Below are the code and all the weights of a small trained network. Each question names an input and a class and asks about switching units off, where a switched-off unit gives its printed mean instead of its output.

import numpy as np


def w(rows, s, z=0):
    codes = np.array(rows[::2]) - 128.0
    scale = np.full(codes.shape[1], s)
    scale[-1] = z or s
    return codes * scale


def norm(h):
    return h / np.sqrt((h * h).mean(-1, keepdims=True) + 1e-5)


def f(y):
    return y / 2 * (1 + np.tanh(0.7978845608 * (y + 0.044715 * y**3)))


def log_softmax(a):
    a = a - a.max(-1, keepdims=True)
    return a - np.log(np.exp(a).sum(-1, keepdims=True))


def net(x, mask):
    res = np.array(x, float).reshape(1, 4) / 4 @ E
    u = 0
    for l in range(3):
        y = f(norm(res) @ A[l][:, :-1].T + A[l][:, -1])
        res = res + np.where(mask[u : u + 6], y, B[l][:, -1]) @ B[l][:, :-1]
        u += 6
    return log_softmax(norm(res)[-1] @ U[:, :-1].T + U[:, -1])


A, B = {}, {}
E = w([
[44,215,118,70,2,116,190,48,113,146,106,159],'x0',
[83,29,150,145,78,169,86,169,214,132,120,139],'x1',
[70,153,176,212,166,132,43,209,178,132,77,86],'x2',
[109,187,212,97,47,49,40,30,205,71,180,125],'x3',
],0.0072)
A[0] = w([
[200,105,164,166,168,121,172,194,132,157,126,125,74],'0.n1',
[101,139,140,154,100,49,98,153,235,64,88,191,171],'0.n2',
[76,165,149,190,171,181,130,180,165,137,94,63,39],'0.n3',
[178,116,77,140,134,71,137,111,111,88,77,98,171],'0.n4',
[216,35,152,155,152,159,79,165,132,91,129,121,4],'0.n5',
[143,25,46,156,140,255,166,205,51,144,98,160,117],'0.n6',
],0.0057,0.0033)
B[0] = w([
[82,123,93,178,125,192,150,118,182,94,126,145,165],'0.n1',
[112,162,191,166,83,170,144,80,125,130,112,97,215],'0.n2',
[106,79,89,89,191,45,51,129,63,155,110,102,179],'0.n3',
[98,137,107,180,130,211,123,173,99,124,144,170,151],'0.n4',
[212,151,184,188,122,148,118,133,122,222,89,151,184],'0.n5',
[127,56,141,87,160,121,254,175,96,134,151,84,255],'0.n6',
],0.0089,0.0065)
A[1] = w([
[39,164,97,112,140,106,56,214,126,139,80,69,4],'1.n1',
[151,133,161,98,56,100,111,128,199,116,124,143,45],'1.n2',
[175,66,86,135,79,103,126,94,145,178,106,209,82],'1.n3',
[143,197,43,94,120,81,160,124,93,122,157,194,24],'1.n4',
[2,140,134,141,95,51,60,172,105,86,116,110,138],'1.n5',
[101,124,182,165,198,85,88,183,159,161,94,118,109],'1.n6',
],0.0083,0.0016)
B[1] = w([
[142,137,167,112,218,90,155,33,114,158,142,126,205],'1.n1',
[72,120,61,137,140,165,125,138,113,19,162,122,215],'1.n2',
[176,136,198,59,198,97,87,171,114,104,125,63,158],'1.n3',
[199,173,164,136,119,153,130,157,150,151,85,253,206],'1.n4',
[85,78,110,65,174,78,161,80,65,109,148,105,235],'1.n5',
[143,142,109,158,115,64,178,97,175,135,84,154,253],'1.n6',
],0.012,0.0054)
A[2] = w([
[191,103,101,182,126,98,78,109,224,181,122,119,29],'2.n1',
[126,86,26,125,135,145,183,206,107,175,173,101,5],'2.n2',
[49,148,97,109,22,129,64,117,101,54,196,118,47],'2.n3',
[180,143,108,182,153,93,159,133,143,81,112,163,109],'2.n4',
[145,159,170,79,111,158,101,143,110,107,116,254,96],'2.n5',
[130,131,53,159,155,105,118,221,91,131,52,87,140],'2.n6',
],0.0091,0.0016)
B[2] = w([
[93,201,138,155,81,137,84,144,113,52,89,145,183],'2.n1',
[130,65,139,90,162,154,139,183,155,187,135,120,243],'2.n2',
[94,95,138,44,109,247,123,143,205,124,158,67,255],'2.n3',
[114,101,105,124,71,134,138,126,168,134,122,167,198],'2.n4',
[146,210,70,169,66,80,88,86,62,173,162,120,223],'2.n5',
[102,92,172,78,85,206,113,140,120,98,150,148,195],'2.n6',
],0.012,0.0064)
U = w([
[197,242,64,122,46,122,126,80,66,205,178,173,149],'0',
[21,150,131,53,69,213,88,76,188,61,216,19,178],'1',
[41,115,136,131,194,17,157,5,114,143,92,110,83],'2',
[116,160,168,251,92,133,60,151,201,44,69,159,102],'3',
[185,141,149,120,174,119,59,178,95,79,187,16,1],'4',
[147,52,124,92,171,190,194,231,103,206,122,131,212],'5',
],0.012,0.0025)

Each question gives the input, the list of numbers given to net, and the class t.
The units are the neurons (one row each of A and B). Each row of codes is followed by its name. A weight is (code - 128) times the scale printed after its matrix; where a second scale follows, it is the last column's (A, B and U).
mask holds one flag per neuron, layer by layer. A switched-off neuron (its flag False) gives its mean, the last column of its row in B, instead of its output. The means were averaged over made-up inputs and are rounded, as every weight is.
A unit's drop is (log p(t) with every unit on - log p(t) with that unit switched off) / (log p(t) with every unit on - log p(t) with every unit switched off).
The circuit of an input: a set's keep is (log p(t) with only the set's units on - log p(t) with every unit switched off) / (log p(t) with every unit on - log p(t) with every unit switched off). Starting from the 12 units with the biggest drops (on a tie, the unit counted first), units are removed one at a time, each time the one whose removal leaves the highest keep (on an exact tie, the one counted first), for as long as the keep stays at least 0.8.
units of the circuit, in order: the units of the circuit, biggest drop first
most important unit: the unit with the biggest drop
k most important neurons: the k neurons with the biggest drops, biggest first
top k neurons in layer l: the k neurons of layer l with the biggest drops, biggest first
drop when u is switched off: that unit's drop, to one decimal
input [8,-4,-3,5], class 0: units of the circuit, in order	(1.n4)
input [-6,6,6,-2], class 3: units of the circuit, in order	(2.n1 1.n6)
input [2,4,-6,1], class 0: top 3 neurons in layer 0	(0.n2 0.n1 0.n5)
input [-8,5,-8,4], class 4: top 2 neurons in layer 1	(1.n3 1.n6)
input [-3,7,-7,3], class 4: 2 most important neurons	(1.n3 0.n5)
input [5,2,-5,2], class 0: top 3 neurons in layer 1	(1.n4 1.n5 1.n3)
input [-3,5,4,-2], class 3: top 2 neurons in layer 1	(1.n6 1.n5)
input [5,-2,-7,5], class 0: drop when 1.n4 is switched off	4.3
input [2,8,4,1], class 2: 2 most important neurons	(0.n3 1.n1)
input [-3,-3,6,-2], class 2: drop when 1.n1 is switched off	0.2
input [-2,-7,-6,-2], class 0: drop when 1.n4 is switched off	2.9
input [1,-6,1,4], class 0: 2 most important neurons	(1.n4 2.n5)
input [8,5,-7,0], class 0: 3 most important neurons	(1.n4 2.n5 0.n2)
input [-1,-2,3,-1], class 2: most important unit	0.n3
input [-8,1,7,-3], class 3: top 2 neurons in layer 1	(1.n6 1.n5)
